Below are the code and all the weights of a small trained network. Each question names an input and a target symbol and asks about switching units off, where a switched-off unit gives its printed mean instead of its output.

import numpy as np


def w(rows, s, z=0):
    codes = np.array(rows[::2]) - 128.0
    scale = np.full(codes.shape[1], s)
    scale[-1] = z or s
    return codes * scale


def f(y):
    return y / 2 * (1 + np.tanh(0.7978845608 * (y + 0.044715 * y**3)))


def softmax(a):
    e = np.exp(a - a.max(-1, keepdims=True))
    return e / e.sum(-1, keepdims=True)


def log_softmax(a):
    a = a - a.max(-1, keepdims=True)
    return a - np.log(np.exp(a).sum(-1, keepdims=True))


def net(x, mask):
    ids = ['ΔΘΞΠΦΩαβγεζημστψ'.index(c) for c in x.split()]
    T = len(ids)
    res = E[ids] + P[:T]
    u = 0
    for l in range(2):
        q, k, v = (res @ M[l].T for M in (Q, K, V))
        z = softmax(np.where(np.tri(T) > 0, q @ k.T / 2**0.5, -1e9)) @ v
        res = res + np.where(mask[u], z, O[l][:, -1]) @ O[l][:, :-1]
        u += 1
        y = f(res @ A[l][:, :-1].T + A[l][:, -1])
        res = res + np.where(mask[u : u + 8], y, B[l][:, -1]) @ B[l][:, :-1]
        u += 8
    return log_softmax(res[-1] @ U[:, :-1].T + U[:, -1])


Q, K, V, O, A, B = {}, {}, {}, {}, {}, {}
E = w([
[108,226,204,174,187,169],'Δ',
[212,179,122,96,167,173],'Θ',
[133,117,163,128,34,108],'Ξ',
[120,93,105,147,65,41],'Π',
[166,116,108,68,213,111],'Φ',
[152,60,105,191,180,121],'Ω',
[203,164,196,147,236,163],'α',
[130,115,3,152,117,159],'β',
[216,160,150,73,146,89],'γ',
[90,171,44,124,167,116],'ε',
[94,48,126,140,104,156],'ζ',
[211,118,227,88,77,159],'η',
[93,73,153,115,179,168],'μ',
[137,172,185,153,127,243],'σ',
[144,216,107,89,143,112],'τ',
[196,120,98,110,58,156],'ψ',
],0.017)
P = w([
[105,47,161,184,119,34],'0',
[134,75,158,173,101,114],'1',
[176,89,172,209,113,130],'2',
[173,85,158,226,133,157],'3',
[192,85,167,254,144,165],'4',
[210,91,163,232,118,198],'5',
[232,89,158,244,119,226],'6',
],0.0038)
Q[0] = w([
[14,185,48,83,166,130],'0.h1',
[118,220,137,253,152,92],'0.h1',
],0.0058)
K[0] = w([
[136,149,137,20,66,107],'0.h1',
[181,1,65,106,163,141],'0.h1',
],0.0067)
V[0] = w([
[174,250,104,213,147,3],'0.h1',
[120,168,137,26,67,120],'0.h1',
],0.008)
O[0] = w([
[120,186,36,97,72,236,106],'0.h1',
[139,23,229,3,76,47,5],'0.h1',
],0.0068,0.0028)
A[0] = w([
[61,86,189,153,102,150,101],'0.n1',
[74,217,106,72,158,61,158],'0.n2',
[98,223,210,140,48,145,58],'0.n3',
[148,179,121,8,116,74,79],'0.n4',
[145,189,131,74,118,86,254],'0.n5',
[56,114,136,105,101,181,107],'0.n6',
[58,196,174,165,47,51,143],'0.n7',
[110,81,170,80,149,132,66],'0.n8',
],0.011,0.0024)
B[0] = w([
[180,179,170,186,104,115,195],'0.n1',
[169,119,117,107,49,169,148],'0.n2',
[104,79,67,134,173,178,210],'0.n3',
[197,173,120,167,103,199,153],'0.n4',
[146,129,113,91,75,208,184],'0.n5',
[156,162,139,142,84,129,112],'0.n6',
[128,70,145,120,182,246,252],'0.n7',
[69,111,102,118,181,105,133],'0.n8',
],0.012,0.0027)
Q[1] = w([
[39,130,137,1,162,179],'1.h1',
[79,174,195,28,144,74],'1.h1',
],0.0061)
K[1] = w([
[24,206,180,90,74,124],'1.h1',
[56,101,187,48,1,130],'1.h1',
],0.0065)
V[1] = w([
[41,254,227,86,131,153],'1.h1',
[245,178,75,73,226,51],'1.h1',
],0.0091)
O[1] = w([
[229,115,111,254,101,175,1],'1.h1',
[189,105,78,74,208,87,95],'1.h1',
],0.0077,0.0076)
A[1] = w([
[138,172,151,151,150,129,99],'1.n1',
[113,158,187,134,137,125,167],'1.n2',
[114,60,65,122,51,93,13],'1.n3',
[170,130,102,72,10,51,94],'1.n4',
[143,53,176,79,87,85,46],'1.n5',
[151,97,75,131,143,136,3],'1.n6',
[113,125,75,135,88,66,13],'1.n7',
[147,131,180,85,102,171,16],'1.n8',
],0.012,0.0036)
B[1] = w([
[162,115,87,139,78,100,151],'1.n1',
[121,149,93,147,162,95,195],'1.n2',
[225,178,131,115,91,234,191],'1.n3',
[90,126,108,171,114,44,254],'1.n4',
[110,65,163,85,72,141,206],'1.n5',
[122,165,172,144,159,167,132],'1.n6',
[167,76,51,192,251,158,129],'1.n7',
[170,138,210,149,176,79,224],'1.n8',
],0.011,0.0038)
U = w([
[120,127,106,219,50,172,134],'Δ',
[104,218,175,95,76,162,235],'Θ',
[156,60,214,112,138,132,129],'Ξ',
[84,4,138,137,36,220,31],'Π',
[212,89,112,22,135,128,47],'Φ',
[50,171,109,22,157,119,138],'Ω',
[237,11,26,134,124,142,125],'α',
[73,168,33,91,88,141,83],'β',
[203,61,126,181,138,56,145],'γ',
[150,90,54,114,2,72,185],'ε',
[52,154,211,196,114,64,109],'ζ',
[130,50,166,84,72,144,253],'η',
[41,97,135,181,155,52,91],'μ',
[147,114,118,239,110,175,1],'σ',
[157,212,191,109,71,117,62],'τ',
[125,56,103,210,8,44,188],'ψ',
],0.0064,0.0057)

Each question gives the input, a string of symbols that net reads in full, and the target symbol t.
The units are the heads (2 rows each of Q, K, V and O) and the neurons (one row each of A and B). Each row of codes is followed by its name. A weight is (code - 128) times the scale printed after its matrix; where a second scale follows, it is the last column's (O, A, B and U).
mask holds one flag per unit, layer by layer, with each layer's heads first. A switched-off unit (its flag False) gives its mean, the last column of its rows in O or B, instead of its output. The means were averaged over made-up inputs and are rounded, as every weight is.
A unit's drop is (log p(t) with every unit on - log p(t) with that unit switched off) / (log p(t) with every unit on - log p(t) with every unit switched off).
The circuit of an input: a set's keep is (log p(t) with only the set's units on - log p(t) with every unit switched off) / (log p(t) with every unit on - log p(t) with every unit switched off). Starting from the 12 units with the biggest drops (on a tie, the unit counted first), units are removed one at a time, each time the one whose removal leaves the highest keep (on an exact tie, the one counted first), for as long as the keep stays at least 0.8.
units of the circuit, in order: the units of the circuit, biggest drop first
unit that matters most: the unit with the biggest drop
k most important neurons: the k neurons with the biggest drops, biggest first
top k neurons in layer l: the k neurons of layer l with the biggest drops, biggest first
drop when u is switched off: that unit's drop, to one decimal
input η σ Π, target Π: units of the circuit, in order : (0.n7, 1.h1)
input Π β Φ Δ σ, target Δ: unit that matters most : 0.n3
input ε Δ Π Ξ, target Π: units of the circuit, in order : (0.n3, 0.n7)
input α Φ μ ε, target α: units of the circuit, in order : (1.h1, 0.n2)
input η Π Ω Θ, target Ω: units of the circuit, in order : (1.h1, 0.h1)
input γ η η ψ, target ψ: units of the circuit, in order : (1.n4, 0.n7, 0.h1)
input α ε η, target α: units of the circuit, in order : (1.h1, 0.n3)
input ζ ζ μ Ω, target μ: units of the circuit, in order : (0.h1, 1.h1)
input ψ β Π, target η: 2 most important neurons : (0.n7, 1.n5)
input Π Ω Δ, target Δ: units of the circuit, in order : (0.n3, 1.h1, 0.h1)
input ψ Π Π, target Π: 2 most important neurons : (0.n7, 1.n5)
input ψ σ σ η ψ, target ψ: 3 most important neurons : (0.n7, 1.n4, 0.n3)
input ζ ψ Π γ ψ Π Π, target η: top 2 neurons in layer 0 : (0.n7, 0.n4)
input Π Δ σ, target Δ: unit that matters most : 1.h1
input η γ μ α Φ α, target α: 2 most important neurons : (1.n1, 1.n8)
input Π Ω ψ Δ, target Δ: top 2 neurons in layer 1 : (1.n1, 1.n8)
input α γ Π, target α: drop when 1.h1 is switched off : 0.7
input Ξ β Ω Π, target Ω: drop when 0.n2 is switched off : 0.0
input Ω Π Ω β η, target Ω: drop when 0.h1 is switched off : 0.3
input Π Π μ, target ζ: most important neuron : (0.n7)
